Here is a tiny trained network, its code and every weight. The questions are about switching its units off for an input and a class, where a switched-off unit gives its printed mean instead of its output.

import numpy as np


def w(rows, s, z=0):
    codes = np.array(rows[::2]) - 128.0
    scale = np.full(codes.shape[1], s)
    scale[-1] = z or s
    return codes * scale


def f(y):
    return y / 2 * (1 + np.tanh(0.7978845608 * (y + 0.044715 * y**3)))


def log_softmax(a):
    a = a - a.max(-1, keepdims=True)
    return a - np.log(np.exp(a).sum(-1, keepdims=True))


def net(x, mask):
    res = np.array(x, float).reshape(1, 4) / 4 @ E
    y = f(res @ A[0][:, :-1].T + A[0][:, -1])
    res = res + np.where(mask, y, B[0][:, -1]) @ B[0][:, :-1]
    return log_softmax(res[-1] @ U[:, :-1].T + U[:, -1])


A, B = {}, {}
E = w([
[18,86,209],'x0',
[127,129,129],'x1',
[158,84,2],'x2',
[27,176,60],'x3',
],0.0088)
A[0] = w([
[78,17,154,151],'N0',
[99,22,167,66],'N1',
[220,92,190,210],'N2',
[70,119,113,180],'N3',
[88,84,127,54],'N4',
[186,171,122,89],'N5',
[108,138,180,109],'N6',
[140,61,94,115],'N7',
[184,190,119,253],'N8',
[81,67,172,141],'N9',
[124,178,183,194],'N10',
[26,171,67,73],'N11',
[175,212,117,77],'N12',
[85,247,83,118],'N13',
[136,105,95,204],'N14',
[162,162,107,70],'N15',
[172,73,138,181],'N16',
[73,184,111,111],'N17',
[128,123,180,61],'N18',
[78,68,147,58],'N19',
[144,172,100,75],'N20',
[104,155,182,244],'N21',
[87,76,135,230],'N22',
[83,90,130,95],'N23',
[154,243,187,143],'N24',
[101,129,37,152],'N25',
[125,50,88,124],'N26',
],0.014,0.0055)
B[0] = w([
[142,104,34,196],'N0',
[153,89,112,169],'N1',
[35,90,94,247],'N2',
[109,145,128,183],'N3',
[211,91,136,139],'N4',
[165,77,101,168],'N5',
[147,139,91,169],'N6',
[54,159,146,163],'N7',
[105,117,42,217],'N8',
[153,106,65,193],'N9',
[92,154,81,192],'N10',
[128,79,144,216],'N11',
[211,85,108,163],'N12',
[92,69,141,197],'N13',
[93,168,80,175],'N14',
[149,51,149,149],'N15',
[17,121,142,187],'N16',
[111,71,119,176],'N17',
[118,105,124,150],'N18',
[168,95,136,160],'N19',
[163,41,156,143],'N20',
[98,126,60,213],'N21',
[137,159,2,189],'N22',
[212,85,89,152],'N23',
[93,135,57,190],'N24',
[71,123,100,209],'N25',
[85,199,107,166],'N26',
],0.0072,0.011)
U = w([
[114,133,110,219],'0',
[253,26,104,109],'1',
[130,140,108,213],'2',
[88,39,170,130],'3',
[90,179,173,122],'4',
[219,159,192,3],'5',
[198,119,209,35],'6',
[205,134,205,11],'7',
],0.014,0.0053)

Each question gives the input, the list of numbers given to net, and the class t.
The units are the neurons (one row each of A and B). Each row of codes is followed by its name. A weight is (code - 128) times the scale printed after its matrix; where a second scale follows, it is the last column's (A, B and U).
mask holds one flag per neuron, in row order. A switched-off neuron (its flag False) gives its mean, the last column of its row in B, instead of its output. The means were averaged over made-up inputs and are rounded, as every weight is.
A unit's drop is (log p(t) with every unit on - log p(t) with that unit switched off) / (log p(t) with every unit on - log p(t) with every unit switched off).
The circuit of an input: a set's keep is (log p(t) with only the set's units on - log p(t) with every unit switched off) / (log p(t) with every unit on - log p(t) with every unit switched off). Starting from the 12 units with the biggest drops (on a tie, the unit counted first), units are removed one at a time, each time the one whose removal leaves the highest keep (on an exact tie, the one counted first), for as long as the keep stays at least 0.8.
units of the circuit, in order: the units of the circuit, biggest drop first
top k neurons: the k neurons with the biggest drops, biggest first
drop of u: that unit's drop, to one decimal
input [-2,4,-4,8], class 3: units of the circuit, in order : N13, N11
input [-3,6,5,7], class 3: units of the circuit, in order : N13, N11, N22
input [-6,-1,-4,-8], class 3: units of the circuit, in order : N2
input [4,8,6,-7], class 2: units of the circuit, in order : N26, N11
input [-8,8,8,-3], class 0: units of the circuit, in order : N7, N16
input [3,-1,4,6], class 3: top 3 neurons : N11, N13, N17
input [6,5,-8,7], class 0: top 3 neurons : N22, N10, N21
input [8,-4,5,-8], class 1: top 3 neurons : N0, N1, N9
input [5,-7,-5,-1], class 2: drop of N21 : 0.1
input [-6,1,8,2], class 0: drop of N25 : 0.6
input [1,1,-7,-7], class 0: drop of N11 : 0.2
